Each row has a name. Each question is about the rows just above it.

[ 8.78 -0.67  8.78  8.78] -> M
[0.62 0.62 0.62 5.02] -> J
[0.62 6.00 0.62 0.62] -> W
Which value appears more than once in J? : [0.62]
Repeated in M: : [8.78]
Repeated in W: : [0.62]
Whose row is [ 8.78 -0.67  8.78  8.78]? : M
Whose row is [0.62 0.62 0.62 5.02]? : J
Whose row is [0.62 6.00 0.62 0.62]? : W

